Here is a tiny trained network, its code and every weight. The questions are about switching its units off for an input and a class, where a switched-off unit gives its printed mean instead of its output.

import numpy as np


def w(rows, s, z=0):
    codes = np.array(rows[::2]) - 128.0
    scale = np.full(codes.shape[1], s)
    scale[-1] = z or s
    return codes * scale


def f(y):
    return y / 2 * (1 + np.tanh(0.7978845608 * (y + 0.044715 * y**3)))


def log_softmax(a):
    a = a - a.max(-1, keepdims=True)
    return a - np.log(np.exp(a).sum(-1, keepdims=True))


def net(x, mask):
    res = np.array(x, float).reshape(1, 6) / 4 @ E
    y = f(res @ A[0][:, :-1].T + A[0][:, -1])
    res = res + np.where(mask, y, B[0][:, -1]) @ B[0][:, :-1]
    return log_softmax(res[-1] @ U[:, :-1].T + U[:, -1])


A, B = {}, {}
E = w([
[2,148,205,212,159,116],'x0',
[113,161,159,122,123,16],'x1',
[159,32,135,137,203,98],'x2',
[83,91,163,65,134,66],'x3',
[92,176,46,88,247,145],'x4',
[186,202,199,95,178,126],'x5',
],0.0086)
A[0] = w([
[34,122,120,125,129,113,106],'n1',
[94,119,49,120,104,169,189],'n2',
[179,122,166,154,102,173,124],'n3',
[118,180,61,115,78,168,150],'n4',
[38,159,181,173,139,134,133],'n5',
[133,111,128,4,164,134,145],'n6',
[132,78,161,104,73,58,118],'n7',
[167,92,174,145,51,95,153],'n8',
[191,138,173,135,65,188,128],'n9',
[169,113,163,114,182,125,159],'n10',
[67,144,154,139,149,120,124],'n11',
[116,97,111,21,182,116,169],'n12',
[218,198,148,91,200,112,182],'n13',
[135,106,100,158,158,167,86],'n14',
[133,192,117,120,124,147,253],'n15',
[47,152,186,165,148,136,125],'n16',
[47,156,185,152,135,147,136],'n17',
[133,106,51,177,177,194,114],'n18',
[119,101,123,143,91,67,150],'n19',
[116,107,69,154,143,164,128],'n20',
],0.013,0.0053)
B[0] = w([
[132,179,90,147,145,81,179],'n1',
[180,154,115,63,182,144,202],'n2',
[184,124,165,154,118,179,175],'n3',
[254,195,120,48,99,126,204],'n4',
[57,115,174,182,73,33,225],'n5',
[205,215,59,89,58,68,211],'n6',
[109,106,168,31,154,119,187],'n7',
[117,76,202,64,98,150,205],'n8',
[215,163,121,207,53,220,204],'n9',
[177,168,130,91,73,86,177],'n10',
[71,143,99,196,147,57,180],'n11',
[217,225,41,118,94,151,217],'n12',
[172,251,57,5,154,44,245],'n13',
[117,70,159,107,167,182,158],'n14',
[160,122,136,102,116,76,209],'n15',
[64,123,136,169,76,46,216],'n16',
[100,120,166,187,82,55,212],'n17',
[118,66,165,76,219,213,212],'n18',
[109,121,160,62,184,99,166],'n19',
[119,104,116,90,202,163,177],'n20',
],0.0086,0.012)
U = w([
[83,157,57,191,73,174,24],'0',
[106,69,225,250,30,137,114],'1',
[233,241,107,63,87,126,227],'2',
[37,50,218,46,170,100,137],'3',
[40,189,111,213,109,1,110],'4',
[146,110,89,147,203,248,2],'5',
],0.0086,0.0034)

Each question gives the input, the list of numbers given to net, and the class t.
The units are the neurons (one row each of A and B). Each row of codes is followed by its name. A weight is (code - 128) times the scale printed after its matrix; where a second scale follows, it is the last column's (A, B and U).
mask holds one flag per neuron, in row order. A switched-off neuron (its flag False) gives its mean, the last column of its row in B, instead of its output. The means were averaged over made-up inputs and are rounded, as every weight is.
A unit's drop is (log p(t) with every unit on - log p(t) with that unit switched off) / (log p(t) with every unit on - log p(t) with every unit switched off).
The circuit of an input: a set's keep is (log p(t) with only the set's units on - log p(t) with every unit switched off) / (log p(t) with every unit on - log p(t) with every unit switched off). Starting from the 12 units with the biggest drops (on a tie, the unit counted first), units are removed one at a time, each time the one whose removal leaves the highest keep (on an exact tie, the one counted first), for as long as the keep stays at least 0.8.
units of the circuit, in order: the units of the circuit, biggest drop first
k most important neurons: the k neurons with the biggest drops, biggest first
drop of u: that unit's drop, to one decimal
input [1,5,2,-2,-2,2], class 3: units of the circuit, in order : (n12; n6)
input [2,3,-8,2,-8,-6], class 1: units of the circuit, in order : (n13)
input [3,-4,-7,-7,-4,2], class 1: units of the circuit, in order : (n13; n12)
input [-5,-1,-3,-8,4,-7], class 5: units of the circuit, in order : (n18; n13)
input [-4,-2,7,-1,-6,-2], class 1: 2 most important neurons : (n13; n9)
input [8,-8,-1,-5,7,4], class 3: 2 most important neurons : (n18; n14)
input [-2,-5,0,0,-5,-4], class 5: 2 most important neurons : (n13; n6)
input [-1,0,5,0,-1,-2], class 3: 4 most important neurons : (n13; n9; n4; n6)
input [-2,-6,8,-1,7,-3], class 5: drop of n18 : 0.6
input [-2,6,2,-8,-7,-2], class 1: drop of n13 : 0.3
input [-7,8,3,-7,-8,-3], class 1: drop of n13 : 0.4
